Below is a small trained network, with its code and all its weights. Each question gives an input and a target symbol and asks what happens when units are switched off, that is, made to give their printed mean instead of their output.

import numpy as np


def w(rows, s, z=0):
    codes = np.array(rows[::2]) - 128.0
    scale = np.full(codes.shape[1], s)
    scale[-1] = z or s
    return codes * scale


def norm(h):
    return h / np.sqrt((h * h).mean(-1, keepdims=True) + 1e-5)


def f(y):
    return np.maximum(y, 0)


def softmax(a):
    e = np.exp(a - a.max(-1, keepdims=True))
    return e / e.sum(-1, keepdims=True)


def log_softmax(a):
    a = a - a.max(-1, keepdims=True)
    return a - np.log(np.exp(a).sum(-1, keepdims=True))


def net(x, mask):
    ids = ['αβγδζηθξω'.index(c) for c in x.split()]
    T = len(ids)
    res = E[ids] + P[:T]
    r = norm(res)
    for j in range(2):
        rows = slice(2 * j, 2 * j + 2)
        q, k, v = (r @ M[0][rows].T for M in (Q, K, V))
        z = softmax(np.where(np.tri(T) > 0, q @ k.T / 2**0.5, -1e9)) @ v
        o = O[0][rows]
        res = res + np.where(mask[j], z, o[:, -1]) @ o[:, :-1]
    y = f(norm(res) @ A[0][:, :-1].T + A[0][:, -1])
    res = res + np.where(mask[2:6], y, B[0][:, -1]) @ B[0][:, :-1]
    return log_softmax(norm(res)[-1] @ U[:, :-1].T + U[:, -1])


Q, K, V, O, A, B = {}, {}, {}, {}, {}, {}
E = w([
[94,39,169],'α',
[117,7,147],'β',
[73,77,175],'γ',
[75,140,161],'δ',
[119,44,156],'ζ',
[102,85,169],'η',
[135,51,155],'θ',
[139,46,152],'ξ',
[181,155,152],'ω',
],0.012)
P = w([
[81,89,128],'0',
[150,143,146],'1',
[161,168,209],'2',
[174,6,103],'3',
[143,117,98],'4',
[127,147,168],'5',
],0.021)
Q[0] = w([
[189,50,252],'head 1',
[103,184,111],'head 1',
[66,58,136],'head 2',
[64,165,61],'head 2',
],0.038)
K[0] = w([
[207,114,253],'head 1',
[117,93,52],'head 1',
[80,88,46],'head 2',
[15,136,155],'head 2',
],0.028)
V[0] = w([
[143,123,57],'head 1',
[177,143,180],'head 1',
[252,185,73],'head 2',
[202,76,120],'head 2',
],0.014)
O[0] = w([
[141,73,137,1],'head 1',
[81,156,174,227],'head 1',
[214,249,129,47],'head 2',
[201,127,195,224],'head 2',
],0.012,0.0095)
A[0] = w([
[133,142,108,29],'neuron 1',
[134,92,53,2],'neuron 2',
[165,59,103,142],'neuron 3',
[182,96,2,49],'neuron 4',
],0.045,0.0022)
B[0] = w([
[134,138,150,130],'neuron 1',
[188,181,126,165],'neuron 2',
[179,116,101,245],'neuron 3',
[3,108,92,137],'neuron 4',
],0.061,0.011)
U = w([
[149,111,118,114],'α',
[191,156,96,134],'β',
[91,107,105,154],'γ',
[75,185,82,254],'δ',
[139,127,159,90],'ζ',
[90,145,139,154],'η',
[144,166,161,94],'θ',
[147,171,160,89],'ξ',
[138,252,118,161],'ω',
],0.023,0.0083)

Each question gives the input, a string of symbols that net reads in full, and the target symbol t.
The units are the heads (2 rows each of Q, K, V and O) and the neurons (one row each of A and B). Each row of codes is followed by its name. A weight is (code - 128) times the scale printed after its matrix; where a second scale follows, it is the last column's (O, A, B and U).
mask holds one flag per unit, heads first, then neurons. A switched-off unit (its flag False) gives its mean, the last column of its rows in O or B, instead of its output. The means were averaged over made-up inputs and are rounded, as every weight is.
A unit's drop is (log p(t) with every unit on - log p(t) with that unit switched off) / (log p(t) with every unit on - log p(t) with every unit switched off).
The circuit of an input: a set's keep is (log p(t) with only the set's units on - log p(t) with every unit switched off) / (log p(t) with every unit on - log p(t) with every unit switched off). Starting from all 6 units, units are removed one at a time, each time the one whose removal leaves the highest keep (on an exact tie, the one counted first), for as long as the keep stays at least 0.8.
circuit, biggest first: the units of the circuit, biggest drop first
which heads matter: for each layer, one digit per head in row order, 1 if its drop is at least 0.15 and else 0, layers parted by /
drop when u is switched off: that unit's drop, to one decimal
input ζ η δ θ ω δ, target ω: which heads matter : 01
input ω θ ω γ ω α, target ω: circuit, biggest first : [head 2]
input γ γ δ, target δ: which heads matter : 01
input θ ξ θ ζ δ, target δ: circuit, biggest first : [neuron 4; head 1]
input η γ γ, target η: circuit, biggest first : [neuron 3; neuron 2]
input η ξ γ ω η ξ, target ω: circuit, biggest first : [head 2; neuron 3]
input ω ω γ, target ω: drop when neuron 3 is switched off : 0.2
input ω δ ζ ζ ω, target ω: drop when neuron 3 is switched off : 0.9
input ζ η ζ ζ η, target η: circuit, biggest first : [neuron 3; neuron 2]
input ω ζ δ ω η, target η: drop when neuron 2 is switched off : 0.5
